rukkas: [-13   8   0  11  -2  -9  18 -10 -11  -8  -4 -27  -2  18 -10  10   3 -11
 -22  11   2  -5  -1 -12 -11  -1 -22   0  18]
rukkas: [ -4   0 -27  24  16  -9  -3 -16  22  -9   2   2  -5  10   7   9  23  -5
 -11  -2  -5  -9   1  18  -8  -2   1  -3  18]
dumpunen: [-11   6  -6  13   2   1 -24   8  -2 -21 -11  11   5  -3  -3  -2 -32 -22
  -5   8 -18 -17  10 -26 -17 -31 -19  37 -21]
salotibaf: [  5  -1   0  32  11 -12   7 -27  13  11   2   9  12  -7   1  -4  16  14
   3   0  -2  -3   2  26  12 -16 -17   3   3]
salotibaf: [  8   9  13   8   5  -7  49  -3 -51   9 -29 -22   9  39   2 -16  31   7
 -17   9  38 -10 -31  31  -2  20 -11   6   2]
dumpunen: [ -3   8  -4 -24   0   6   1  25 -21   3  -9  -9 -10  15   8   2   9  -6
  -9   1   6   7 -14  -1  -8  22  18  -7   6]
korovdobeb: [ 13 -11   4  18 -14  13  14 -12 -11 -33 -29  12  20  17 -11 -21 -34 -15
  -2   6  40 -33  -2  -3 -16 -16 -24  51 -51]
rukkas: [  0  -7 -45  14 -12  24 -23 -15  59 -23  11   9 -14  -5  -3  16 -23 -18
 -20   2  16  19  16 -11 -14   6 -10 -13  -3]
zakugusu: [ -4  -7 -27  -9   8   8 -12  14   7 -31  -3   0 -16  19   7   3   0 -21
  -2  -6   1 -18  -1  -9 -24  13  27   3   1]
zumgib: [ -2  17  -5  -4 -16  14   6   8 -10  12 -15 -12  -3   9  -2   5  -9  -7
 -31  16  24  29 -11  -4  -5  13 -25  -5  -2]
dumpunen: [  0 -10 -28   7   3  -9  -9 -14  31 -29 -10  18   1  14   6  16  17 -14
  -3 -13   7 -35   3  21 -17  -6  20  22  -1]
dumpunen: [  2  -9  14  12  -7   0   5 -19   9  -4  13  -3   7 -14 -14  -5 -19   5
  11   1  -3  -2  14 -15   8 -14 -18   0  -7]
rukkas: [ 25 -17 -36 -15  25  18 -46  32  21 -14 -14  67  -3  -6  37 -21  11   2
  35 -28   2 -21 -10  43  -6   7  69  23 -40]
rukkas: [ -4   0 -13 -11 -15 -10  19  -9   5 -15 -18 -12  -1  30  -2  24  24 -14
 -23  -3  28 -18 -10  17 -16  15   9   8  13]
salotibaf: [-10   9   6   0  -5 -18  -1  -3  -4   1 -12   1   9   3  -2  16   8  -6
  -9   2  -9 -15   0   4  -3 -18  -8  22   5]
korovdobeb: [ -3   8   6 -16  -1   5  -3  22 -22   3  -6  -6  -4   4   3  -4  -7  -5
  -3   4  -3   6  -7 -12  -4   6   4   1  -3]
rukkas: [ -9   9  52  -5 -18 -22  39 -18 -30  33  11 -39  13  -9 -24   8   6  20
  -2  11  -7  15   2 -14  25  -6 -34 -18  25]
zakugusu: [ 12  -2  16 -34 -46  14   1   5   6   5 -24  19  17  -7  -9   9 -26  -1
  -5  -1  43   7  -3   4   5   2  -4  26 -39]
dumpunen: [  5   7  42   7   2 -18   5  -6 -20  39   1  13  24 -29  -2 -11   5  29
  21   1 -19   6   1  15  32 -27 -18  11  -8]
dumpunen: [ -3  -6 -11  19  -1   8  -6 -14  19 -18   9  -2  -3  -4  -8  -1 -22 -10
  -3   5  -2  -1  14 -19  -7 -10 -18   2  -6]
rukkas: [-4  3 -3 12 10 -9  5 -6 -3  0  0 -6  0  6  1  1 12  0 -4  2 -7 -6 -2  5
 -2 -4 -4  0 11]
zumgib: [  2  -1  27 -14 -23  -4   8  -5  -4  12  -3   1  14 -13 -12   6 -12   8
   5   0   7   2   4  -4  12  -9 -11  10 -11]
zakugusu: [  8  15   1  23  -6  -8  15 -20   2  32 -22  12  19   0   5   4  24  15
 -23   8  26  17 -14  46  14  -5 -31   9  -3]
zumgib: [  8   5 -12  52  28  33 -24   5  -4   2  13  12  -4 -22   4 -47 -50   1
   5  20 -16  32  10 -28   2 -18 -45  -4 -31]
zumgib: [ 14   0 -14  87  80   7  -7  -6 -27   5  13  16   0  -7  23 -71   4  19
  26  10 -37  -3  -4  16   8 -23 -24  -3 -13]
salotibaf: [ -8   9 -14 -18  -1  19 -35  30   8   2  11   4 -18 -15   6   4 -25 -11
  -4   4 -21  29   7 -30  -6   6   7 -14   0]
zakugusu: [ -2   8 -32  38  27   1 -11  -8  14  -2  -1   8  -6   6  13  -5  13  -5
 -15   6  -8   5  -2  16  -8  -6 -13  -2   8]
korovdobeb: [-14  -2  26   9   7  -9  38  -6 -45 -19   9 -52  -5  24 -21 -12  -9  -9
  -2  13  -9 -20   1 -41 -10   1 -20  -7  19]
zumgib: [  6  -3 -22   0 -20  39 -25  10  22 -19  -3  14  -7  -9  -5  -8 -56 -19
 -12  10  22  23  10 -31 -13   2 -19   7 -38]
korovdobeb: [ -7   8  14 -54 -15 -17 -25  25  10  32   4  17   0 -24  10  32  24  13
  12 -16 -25  13   0  14  17   3  42  -9  18]
zakugusu: [  7   9  19   9 -14  -4  11 -14  -1  30  -8   8  18 -15  -5   0   1  18
  -6   7  13  19  -3  19  20 -11 -29   5  -9]
korovdobeb: [  2  -1 -14  41  20  18  22  -9 -21 -22   2 -27 -10  25  -5 -30 -17 -11
 -14  18  14   1  -4 -19 -16   9 -32  -9  -3]
salotibaf: [ 10  -1 -20  37  54  24   7  14 -29   3  21 -16 -24  11  18 -51   6  11
  10   8 -11  23 -13  -3   0  28   3 -45  10]
zakugusu: [ 24 -23 -48  30   3  28 -13 -18  45 -41 -16  41   3  12  10 -16 -15 -14
   1  -9  45 -21   2  27 -19   2   6  27 -45]
salotibaf: [ 21 -31   1  65  49 -13  38 -50   2 -15  25  -4   7   9   1 -44  31  28
  39 -12  -2 -37   3  32  14  -4   2 -16   7]
rukkas: [  3  -4   4 -11 -18  -7  13 -16  18  10   3  -3   4  -2  -6  18  16   9
  -4  -6  15   5   1  16  10   8   4 -11  11]
zumgib: [ 18   2  46  30  -2   2  16 -14 -30  30  -9  15  32 -25 -10 -38 -26  28
  18  12   8   9   0   7  29 -30 -49  24 -42]
zakugusu: [  8  -8  -3  16   4   4   2 -13  11  -5   3   9   5  -4   0 -10  -3   5
   8  -2   7  -4   4   8   3  -4  -4   3 -11]
zakugusu: [ 13 -11   2  19  -9  19 -15 -14  24  -2   7  24  11 -27  -7 -17 -39   6
  14   2   7  11  16  -9  10 -19 -23  10 -36]
dumpunen: [  3   7 -17 -15   7   0   3  14  -4  12  -8   0 -10  16  16   7  34   3
 -11  -5  11  10 -19  29  -2  27  26 -17  17]
dumpunen: [  5 -28  -7   8 -11 -11   8 -37  40 -39   7   8   9   4 -13  13  -1  -7
  15 -17  12 -45  18   4  -7 -13  12  18  -6]
salotibaf: [ 39 -17 -10  -7 -12  56  22   4   7  18  14   0 -14  -2   4 -38 -16  25
   7   0  66  60 -14  15  19  61   7 -57 -25]
zumgib: [  0   1  19 -11 -13  -9   9  -4  -5  10  -3  -3   9  -5  -7   7   3   7
   2  -1   3  -1   0   2   9  -4  -3   4   1]
korovdobeb: [  4  12  -7 -60  -7  16 -10  53 -22  25 -10   0 -20   9  21   7  21   3
  -6  -7  13  33 -26  13   0  49  50 -29   9]
zumgib: [-24  15  16 -23  -1 -29   8   3  -9  24  18 -34 -10  -2  -5  33  32   5
  -9   0 -35  12   2 -10   9   5   8 -32  56]
korovdobeb: [  0   8  13 -16 -16   4 -29  23  -9   0 -26  33  18 -16   2  -2 -32  -9
   5   2  -4 -10   2  -8  -3 -29  -6  51 -43]
salotibaf: [-31  30   3 -22  -9 -22 -23  28 -21   3 -25  -5   2   6   2  33   0 -26
 -29  11 -31  -9  -3 -19 -19 -24  -9  35  13]
korovdobeb: [-29 -13  46  36   5 -64  26 -70  22  -7  47 -38  18 -25 -38  30  14  13
  24  -5 -67 -45  44 -30  20 -58 -33  -4  55]
[  4  -1 -23  -6   6   0   6   0  12   3  -2   0 -10  15  13  10  34   3
  -9  -8  16   5 -13  30  -3  26  25 -19  19] : dumpunen
[-21  18 -23  21  61   6 -27  43 -41  -9  16 -21 -32  11  21 -28  -1 -17
  -1  13 -62   6  -5 -38 -21   2   8 -20  27] : salotibaf
[  2 -13  -9  12  12   5 -19  -9  29  -9  25  11  -6 -20   0  -6 -11   4
  21  -8 -22   1  18 -11   5  -9   8 -13   0] : salotibaf
[ -7   4  -7   4   0   9 -11   9  -4 -12  -2  -3  -5   2  -2  -3 -22 -14
  -8   8  -6   2   4 -23 -12  -6 -12   8  -7] : dumpunen
[  5   0  -4  60  44 -17  17 -29  -7   8   7  -1   7   4   8 -25  31  18
   8   3 -17 -12  -4  30   9 -15 -19  -5  14] : salotibaf
[ -2 -22  -5  14  26  -5 -11  -9  14 -30  30  -1  -9  -7  -2 -13  -6  -2
  34 -13 -36 -30  20 -22  -4 -12  22  -7   8] : salotibaf
[ -8   3  17 -15 -41   3  25 -18   7   4   5 -32   1   2 -26  24 -18  -4
 -23  11  25  21   8 -25   3   9 -31 -15  11] : rukkas
[  4  -1  -1  -9  14 -20  10   6 -17   0 -19  10   6  20  15   2  43   5
   7 -13   4 -32 -18  40  -3   5  34  16   6] : rukkas
[  3   2   9 -24 -19   5  17  10 -19   0 -16 -10   2  17  -4   3   0  -4
 -10   2  28  -1 -13   2  -5  17   5   5  -7] : salotibaf
[ 22 -23 -18  40 -14   0  -1 -53  60 -22 -14  47  28  -9  -5   1  -7   3
   7 -11  39 -31  14  42   3 -29 -17  43 -42] : korovdobeb
[  4 -16  10 -20 -15   2  20  -7   2 -14   9 -15  -3   9 -11   4   0   1
  10  -9  17 -11   2  -8   0  17  18 -12   4] : dumpunen
[ -9  22   4  50  47 -30  33  -7 -58  11 -23 -22   8  35  12 -21  48   4
 -18  15 -14 -24 -26  31  -6 -11 -25  14  24] : salotibaf
[-11  33 -15  18 -10  -3 -44  -3  39  46  -6  32  10 -41   9  28  -4   5
 -31  15 -21  52   9  16  16 -32 -43   6   2] : salotibaf
[ 16 -13  35 -11 -25  -2  25 -18  -3  12  -2   5  21 -11 -14  -6  -6  21
  19  -7  27  -4   1  12  22  -2  -5   7 -21] : zakugusu
[  7 -15 -17  20   7  12 -36 -17  59   2  37  27  -6 -43   1  -2 -21  11
  23  -9 -26  21  29  -8  16 -15   0 -22  -4] : salotibaf
[ -6   0  34 -17 -14   4   1  15 -32  -8   0 -12   6  -7 -16 -11 -40  -7
  11   8 -11  -8   8 -45  -1 -14 -14  18 -20] : dumpunen
[ 11 -14 -45  47  53  16 -21   2  10 -32   6  22 -14  11  23 -38   2  -8
  16  -5 -12 -20  -1  11 -18  -1  17   2 -13] : zumgib
[-16  14  12  28  21  -3   4   6 -37  -3   5 -26  -3   3  -7 -19 -21  -9
  -8  21 -30   1   3 -38  -8 -19 -38   3   7] : rukkas
[ 17 -18  -9  -2 -18  -4   8 -28  40  -6  -7  25  13   0   0  13  18   9
   7 -18  34 -17   2  41   7   3  17  10 -12] : korovdobeb
[ -3  12 -15   8  10   7 -10  11  -3   9  -4   1  -7   2  10  -2   3  -3
 -14   8  -4  19  -6   3  -4   5  -7  -7   5] : dumpunen
[  5   4   4   7   4   2   8  -5   0  24   9  -4  -1  -9   3  -5  11  17
   0   3   1  25  -4  12  16   9  -7 -24  11] : dumpunen
[-15  11  -2  23  21 -24 -10  -5  -4   0  -2   1   5  -2   4   6  14  -5
  -4   4 -35 -17   4   2  -4 -29 -12  17  15] : salotibaf
[-23  27  -1 -35 -27  -5 -34  30   1  11 -19   6  -1  -9   0  37 -16 -22
 -29   9 -17  16   2 -22 -11 -14  -8  23   2] : salotibaf
[ -8  17 -21  27  32   2   0   8 -16  10   3 -17 -16  13  13 -10  18  -2
 -19  13 -15  20 -11   3  -7  11 -12 -23  25] : zumgib
[  4  -1  17 -26  -8   5  20  12 -21  15   6 -20  -7   5  -2  -3   9  11
   4  -1  12  17 -10  -2   9  28  14 -28  11] : dumpunen
[-10   8 -17 -31  -2  10 -11  39 -24 -23 -20  -8 -16  28   8   6  -6 -29
 -17   2   5 -11 -13 -19 -30  18  24  13  -3] : dumpunen
[ 16  -7   4   5 -17   6   9 -16  12   4 -13  18  16  -4  -3  -4  -5   9
   1  -2  32   0  -2  22   8  -3 -11  15 -25] : zakugusu
[ 14 -38  19 -26 -25 -13  40 -35  24 -23  16 -12   6  10 -19  13  20  13
  30 -27  32 -38   8  14   9  20  39 -13   9] : dumpunen
[-15  28  58  -3 -15 -21  22  -3 -39  61  10 -33  14 -27 -18   7  -1  26
 -10  22 -26  44   1 -18  35 -16 -52 -21  26] : zumgib
[  2   5 -11  37   5   8 -33  -7  18  -7 -12  37  16 -22   2 -13 -36  -8
  -1   9 -10  -3  13  -4  -3 -43 -36  42 -40] : korovdobeb

gumikisev: [ 12  12  10 -21  43 -30 -20  25  16  16 -18  -4  44  14 -24 -14  36 -11
  38   5 -22 -10  38 -15 -24 -11 -18 -17   3]
mubfofis: [ 16  12  -7   4  28  18   5   3 -25  30   5  23  -2  -9  22 -10  31  -1
 -27 -30 -21  -8  13  16 -25   6  19 -23 -38]
pofopnevor: [ -2  30  -6  -6  -7 -15 -39 -34 -25   6  16   0  33   9  12  25 -27  26
  40 -24  37  -4  15  -2  31  15   9  51  18]
pofopnevor: [-19 -76 -22   3  31  30  14  27   8  -5  19  25 -15  -5 -20  -7  -4 -41
  -9 -21 -34  20 -25  11  10  -5 -22 -52 -33]
pofopnevor: [-13  -2  23   1 -14  -6  12  30  25 -11 -21 -23 -16  -5 -25 -25  19 -15
   6  30 -15  -7  -4 -11 -24 -24 -25 -25   6]
gumikisev: [-22 -14 -22  22  -6  -8  26   2  26   8  17  11 -16  18 -13 -13  -6   8
 -44  -7  -9  -8  -8 -10  -4   0  11  -7  13]
mubfofis: [ 36  13  15  -5 -23  16  -8 -31 -14  28 -21   6 -15 -24  21 -19   7   3
  13   4  21  38  13  -2   9  19  21  11 -13]
gumikisev: [  2 -15  26 -29 -42   1  -5   2  19 -17  -7  -6   5 -14  -8  12 -18 -13
  27  28  16   0  -4  -7  31 -11  -6   6  13]
betetpona: [ 17  20  10 -14  31  -1 -13   3 -40 -27 -23 -21   5  -8  17  17  15  10
  17  11  -1  19 -13  14 -20   2   0  15 -15]
mubfofis: [ 29  -3  -1  -6 -60 -11  12 -42  48  15  -7  10  -9  -1  -7 -13 -34  13
   3  29  37  35  10 -32  50  27  25  35  44]
sifovduvu: [-36 -18   3 -36  -3  -8   1  24 -13 -16   8  13   0  -2 -22  -9  17   8
   6 -21 -16  14 -36  -6  -4 -16  25  -1 -25]
dotubezen: [ -8   7   8  37  14  20 -13  -3 -27  58  22   7  -3 -12  15  -7   1 -17
  -7 -36  -7 -18  30  14 -15  -8 -20 -36 -26]
betetpona: [ 42 -12   7  15  -2  35  18  -5   8   7 -21  -1 -30 -27  14 -13   1 -26
  -9  24  -6  25   4   9   1  13 -16 -29 -12]
dotubezen: [  0  20   3  -5 -11  -4  10  26  34  24  24  19  21  -2 -21  -8   0 -11
  -3 -11 -22 -48  26 -12   9  -9 -14 -29  13]
pofopnevor: [ 25  48 -17  24  35  -2 -19 -17 -20  53  10  14  15  -3   2 -26   8  14
  21 -43  -6  16  34  -8  -5  27  -3   1  -5]
pofopnevor: [ -1 -10  -5   9  21   9   9  19   7  24   5  13  -6  -5 -14 -25  17 -16
  -8 -16 -28   4   6  -2 -14  -3 -10 -37 -18]
pofopnevor: [  6   3  -8   2   4   1   0   0   7 -11  -6  -4  -4  -2 -11  -9  -4   0
  15   3  -1  15  -7  -6   6   9 -10   4   8]
betetpona: [-29 -44  -1 -28 -18   7  13  20  17   2  17  31   0   2 -14  -7  14 -15
 -19 -17 -15 -18 -11   0   7 -19  23 -23 -23]
sifovduvu: [ 29  34  26  16   2 -22  23  20  30  -8 -16 -37   3  -3  -6  17 -19  -3
 -14  58 -12 -14  12 -12 -11  -8 -37 -12  44]
dotubezen: [-22  21  -3  -5  -9  -6 -18  11   6  -9  15   0  27  11  -9   9   2   1
  22 -15   3 -57  17   2   3 -13 -15   6  12]
pofopnevor: [-31 -30  13  -3 -27  16 -16  -6 -12 -19  -9 -12 -13   1  12   6   8 -12
   9   5  22 -17  -7  17  -6 -22  -2   4 -16]
sifovduvu: [-18 -17   2  11  19   0   6   5 -30 -23  14 -15  -4   5  21  46 -23   2
 -30   6  -1  -7 -25  22  -6 -12  -5   1  -6]
mubfofis: [ 19 -28 -37  10  46   7  24   9  20 -21   9  16   9  23  12  26  -1 -11
 -47   7 -21 -26   2  17  -5  11  -3 -16   5]
dotubezen: [ 19  59  15   3 -24  24   6   5 -21 -15 -18 -14 -25 -30  16 -15  19  11
   3   5  -1 -15  -8  11 -19   4  -2   3 -11]
pofopnevor: [  3 -11 -16 -16  -6   3  21   9  23 -16   3  20   0   9   0   0  12   2
 -30   2 -10 -22  -6   1   0   2  23  -2   0]
mubfofis: [ 54 -40 -16  -4  21  12   0 -41   3  14 -27  16  -7  -2  21  -6  -1  -8
   0  17  17  72   8  -1  19  36  23  12  -8]
gumikisev: [ -6 -70 -40  -5  76  -2 -15  -2 -12 -46 -17  -1  14  37   4  19  17 -13
   6   1  -5  27 -17  20 -15   6  -4   7 -17]
gumikisev: [ 16  39 -26  38  33  35  12  -4 -48   8   8   6 -38 -23  17 -22   7  15
 -19 -40 -21  29 -24  18 -20  30  -2 -10 -32]
gumikisev: [ -7  39  -4  15  -7   7  -2   3  -9  31  19  12  -3 -11  -8 -25   6   9
   5 -37 -10 -12   9  -6  -3   6  -2  -9  -7]
dotubezen: [-29 -37 -23   8 -11  -6   6 -10  23 -31 -23  -8 -27  29 -13 -29  22   7
 -11  13  13  11 -19  -6 -18  -3  14  18   7]
sifovduvu: [ 26 -25 -13 -15 -14  -9  18  -9  55   1   1  22  19  17  -1  11 -10  -9
 -22  25   6 -20  24 -11  27  10  15   3  30]
dotubezen: [ 28   0  20   8 -10  20   7 -14  -9  15 -36  -9 -32 -18  24 -25  29  -8
 -13  22   6  25   8   7 -26   2  11 -11 -22]
dotubezen: [ 37 -12  -3 -13  25   6  30  16   8 -14  -7   8  -6 -12   1  10  -3  -8
 -25  22 -26  28 -18   1   3  12   3 -19  -5]
betetpona: [-47   3  17 -11 -31 -22 -43 -14 -13  24  16  -3  25  10 -13  -2  -7  10
  47 -28  30 -13  16 -13  14 -20   5  25   4]
betetpona: [-13  12   4   4  23  -1 -18  15 -15   0 -12 -11   7   5  -4 -15  33  -5
  20 -11 -10 -18  12   7 -33 -14 -16 -11 -16]
mubfofis: [ -7  15  -4   7   0  10   5   5 -17  -3  15   3  -6  -8   6   8  -7   6
 -11 -16  -6 -11 -11   9   0   1   0  -3  -8]
gumikisev: [  8  -4 -40  18   1  24  15   1  22 -13  11  17 -25 -10 -31 -36 -18  -5
  18 -20 -13  35 -25 -12  29  33 -21  -7   8]
gumikisev: [ -5 -12   6  -4  45 -42 -10   8   8  13 -13 -12  36  37   1  13  26   1
 -13  16  -7 -19  32  -4 -37 -20   4  -3   8]
pofopnevor: [-19 -12  -5 -10   0 -10   7  29  31 -16  10   4  14  11 -29  -1   1 -11
   5   2 -18 -30  -1  -9   3 -14 -17 -16  13]
betetpona: [-14 -29   2 -17   3   5  -4  21  15 -12   3   8  14   6  -9   6  12 -23
   7   0 -10 -31   6   7  -1 -18 -11 -20  -9]
betetpona: [-13 -41 -18   4  23   5 -24  -9  -7 -38 -10 -15   4  16  -4  13 -11 -13
  36   5  15  18 -13  11  10   3 -25  15   2]
gumikisev: [ 43  30  32 -11  34   8  17  26 -31  -9 -34 -21 -13 -30  20   4  30  -4
 -15  30 -30  23 -11  14 -42  -4  -4 -25 -28]
mubfofis: [-30 -16 -19  -5   6  -3 -16   6   0 -57  -2 -16   7  20 -12  15  -6   2
  27   3  10 -17 -22   8   4  -6 -19  23  12]
mubfofis: [-29 -12 -27  14   4  12 -18 -16 -25 -52  -9 -19 -21  12   1  -2  -3  12
  25 -10  21  17 -36  13  -2   8  -8  35  -3]
betetpona: [  5  32  -9  16  -1 -10  18  -1   8  12   3   1 -10   4  -3 -15   3  20
 -25  -3  -8  -2   1 -11 -12   9  10   4  13]
sifovduvu: [ -4  17  27 -29 -35 -37  29  19  34  45  -1  17  -3  -7 -36 -43  20  18
 -21   5 -21  25   2 -45  -6 -11  42 -12   7]
gumikisev: [-14  -3   2  27   3 -14  13  -9  -8  11   8 -14 -13  12  12  15 -16  13
 -42   8   4   4  -6   1 -13  -6   7   4  10]
betetpona: [-14   5  -2 -12 -17   2  17  12   6 -11 -20   5 -30  -3 -15 -46  42  13
 -12  -4 -13  14 -23 -10 -29  -4  28  -2 -18]
sifovduvu: [  9 -18 -18  19  24   3 -27 -34  -2  39  -9  13  14  23  20 -16  25  -7
   6 -19  18  -4  47   7 -14  10   9   4 -11]
gumikisev: [ 10  16  11 -24 -41  -1 -11   1  33   9   0  11  19 -10 -20 -15  -2  -8
  41   3  10 -20  24 -18  30   1  -6   4  18]
betetpona: [ 19   5 -17  13  33   0   7  14  19 -36 -16 -18   7  14  -2  11   4  -9
   1  27 -11 -22   6   8 -14   5 -34  -5  21]
pofopnevor: [ -9 -30  -5 -25  -4   3   0  -6 -11  19  28  36  14   0   9  19  -9   1
 -18 -28   1   3  -5   4  24   0  37   0 -21]
dotubezen: [-31  20  31  31 -34  -4 -19  -8  -7  51   5 -17  -8  -4   1 -22   5  -4
   9 -11  16 -27  33  -5 -19 -25 -16 -12   0]
betetpona: [ 39  36  33 -18   7  14   6   8 -37   5 -28  -8 -13 -35  27  -3  29   3
  -5  14 -12  22  -4  12 -27   1  15 -10 -33]
sifovduvu: [ 10 -27   6  18  41  -6 -24 -11  -9  44  -3  -3  20   8   6   3   0 -23
  17  -4   1  19  37   2  -7  -3 -22 -21  -9]
sifovduvu: [ -1   2  16  15  -1  -5  -9 -10  -8  57   4   5  -3  -8  -2 -22   3  -4
   4 -16   0  24  22 -11  -5  -2   2 -16 -11]
dotubezen: [ 50  10  37  -7   5  -3  42  24  13  25  -9  -4 -13 -36  -1   6 -14 -14
 -33  42 -33  38  -4 -12   1   1  -5 -41   2]
sifovduvu: [ 38  74 -10  12  -6  12  -2 -13  -6  -6 -29 -10 -19 -17   0 -43  24  24
  28  -2   4  16   5  -9 -13  32  -2  22   7]
pofopnevor: [ 10  47  26 -11 -15 -31 -12 -11 -10  32   2  -7  21  -6   1   4  -8  25
  15   1  12   9  18 -20   6   1  16  23  17]
mubfofis: [-17  20  -4  -9   5  12 -11  14 -26 -14  14   6   8  -5   5   8  11   4
   9 -28  -8 -32  -8  16  -7  -7  -1   0 -19]
dotubezen: [-13  -8  25   7  -4 -17   2  -1 -12 -23 -24 -41 -18   2   3  13  -7   7
  -4  39  12  27 -23  -1 -19 -16  -7  14  10]
dotubezen: [  0 -23 -10  35 -17  30  15 -10  30  58 -14  25 -39   1   1 -72  51 -23
 -33 -18  -8 -11  37  -2 -34  -1  10 -45 -28]
sifovduvu: [ 39   5  -5 -22  30 -31  17   4  27   5 -21   7  20  14  -8  -5  17  11
 -14  26 -15  25  12 -20  -8  14  23   5  17]
sifovduvu: [ 37  -5 -37 -19  14   4   5  -9  33 -48 -19  11  18  21   7  11  10   2
   3  21   7 -20   7   5  13  25   8  26  22]
mubfofis: [-15  35  -6  21 -23   6  22   7   3   9  26   7 -15  -4   3  -2  -8  16
 -39 -18  -9 -38  -6   1  -5  -2   6  -5   7]
mubfofis: [ 11 -28  19  18   2 -23  14  -7  26  28 -18 -19 -14   3 -13 -12 -14 -10
 -11  39   1  50   7 -23  -3  -3 -11 -13  20]
[-13  28  14   2  -6   9  -7  15 -18  -7  -1 -11  -2  -9   6   0  16   0
   6  -7  -5 -35   2  12 -21 -16 -11  -8 -12] : mubfofis
[ -8 -27  -5   6 -20  21  16   8  27   8  -9  13 -29  -5 -15 -41  22 -19
  -9  -2 -10   2  -2  -4  -8  -4  -1 -28 -14] : betetpona
[ 24   7   9  12 -23   7  11 -21   4  15  -8  -4 -21 -15  12  -5 -16   3
 -11  17  14  27   1  -5  12  14   6   6   9] : mubfofis
[-14 -11  18  25   7  -2   3   4 -12   7 -10 -26 -19   0   6   1   2  -8
 -15  17  -1   8  -3   6 -27 -18 -16 -16  -5] : dotubezen
[ -2  12  -5  47  23 -30   3 -13   6  25   8 -26  -2  15 -13   2 -37  12
  -5  10   3  32   6 -19   0   9 -28   6  38] : gumikisev
[ 11   8 -33  56  51   2 -12 -24 -19   1   0 -21  -8  15   9   4 -22   6
   6  -8   7  28   3   8  -7  26 -35  12  15] : betetpona
[  5  12   2  11 -28   0   9  -5  29   3  -2  -3  -3   5   1  -4  -4  -2
 -11  16   9 -31  18  -5   3  -2  -5   1  23] : sifovduvu
[ -7 -44 -17  37  12  27  -3  -2  20  28  13  12 -10   4  -7 -17  -7 -39
   0 -15  -6  -9  23   8   6   0 -37 -41  -8] : betetpona
[ 12  -9 -20  -2 -11   1  10 -15  20  -8   7  14   0   7   1   6 -18   6
 -10   3  10   5  -3  -5  25  18  13  16  17] : mubfofis
[-21  -9 -20  10   6  -8  12  16  28   1  15  12   5  21 -19 -11   8  -3
 -19 -12 -16 -34   7  -6  -8  -7  -5 -14  10] : betetpona
[  1  33  12 -15 -32 -22  16  10  32  18 -14   6  -5  -1 -25 -45  30  18
  -5   7  -9  -2   9 -31 -14  -3  25   2  12] : sifovduvu
[-18 -26  -8 -32 -29  -3   5  12  32 -47  -4   4   0   6 -28  -4  -5  -3
  20  13   4  -1 -27 -11  24  -4   3  14  15] : pofopnevor
[ -4 -23 -14 -12  41  -7 -10  21  16 -18 -18   2  26  29  -4  -3  45 -17
   3   5 -16 -40  23  10 -34 -15  -8 -15  -9] : mubfofis
[ 43 -32 -51 -25   8  36 -18 -34  19 -49 -24  28  10  11  16  -2  14 -11
  38  -1  26   4   7  17  34  42  12  33  -3] : gumikisev
[ 37  25  42   3  -9   9  41  32  14  -3 -34 -26 -32 -31   5 -11  20 -15
 -35  56 -29   1  -3   0 -36 -14 -16 -42  -3] : dotubezen
[  6   3  28 -11 -37   5  16  -6  -1  -2 -31 -11 -31 -13  17 -16  27   6
 -27  30  10   9  -8   1 -24 -11  31   3 -13] : pofopnevor
[-10  16 -17   2  -7  15 -16 -18 -19   5 -12  12 -13   5   9 -38  42  16
   9 -33  11  -5   5   6 -22   9  27  17 -25] : mubfofis
[ 31 -37  12   0   0  47   7  -1  -6  -6 -33  -1 -38 -32  13 -22  19 -37
   8  20  -5  41  -9  17  -6   6 -13 -33 -38] : betetpona
[ 19 -19 -15 -28   6   5  -1  12  42 -14 -13  23  28  17  -3  -6  36 -21
   4   9  -8 -50  33   4  -3  -3   4 -12   1] : dotubezen
[  1 -28   7 -10  -7  16  -2  22  35 -19 -18  -3   4   0 -13 -11  21 -38
  20  22  -8 -35  17   6  -6 -18 -32 -30  -1] : betetpona
[-70 -52 -19  20  33 -25 -34   0 -11 -33  12 -27  23  52  -7  33 -10  -4
  13  -8  17 -31  -5  14 -16 -30 -27  18  11] : dotubezen
[-25   7 -29   2  14 -21  12  -4 -13 -16  11   6  -9  20  -9  -6   2  38
 -26 -22  -5  22 -35  -9  -9  11  35  30   3] : betetpona
[-24 -45 -19 -10 -51  14   0 -28  21 -24  14  19  -7  15  11  17 -22   0
 -14  -1  36 -22 -11   7  38   2  27  29  10] : gumikisev
[ 17  -1 -15 -34 -16   0  -9  -9  27 -15  -2  24  28  11   0   4   8   1
  18  -1  13 -29  19  -3  25  11  19  21  12] : mubfofis
[ 30 -58   8 -14  43  -6 -21 -26 -17  40   0  16  31   4  24  33 -16 -22
   5   3  10  49  26   6  21   8  12  -7 -18] : dotubezen
[-15   2  28 -33 -32 -27 -22  -8  -8   4   8  -6  20  -9 -18  14 -31  12
  45   3  22  32 -11 -22  38  -6   9  30  15] : pofopnevor
[ -8   2 -12   9   5   8  15   7  -5   4   8  11 -14   1   3 -11  13   6
 -30 -16 -14  -8  -9   5 -16   0  13 -11 -14] : gumikisev
[ -2   7   7  19 -30   1  32  -2  11   5   8  -6 -31  -9   3   0 -22   9
 -43  16  -1   6 -17  -6   3   0   7  -4  14] : gumikisev
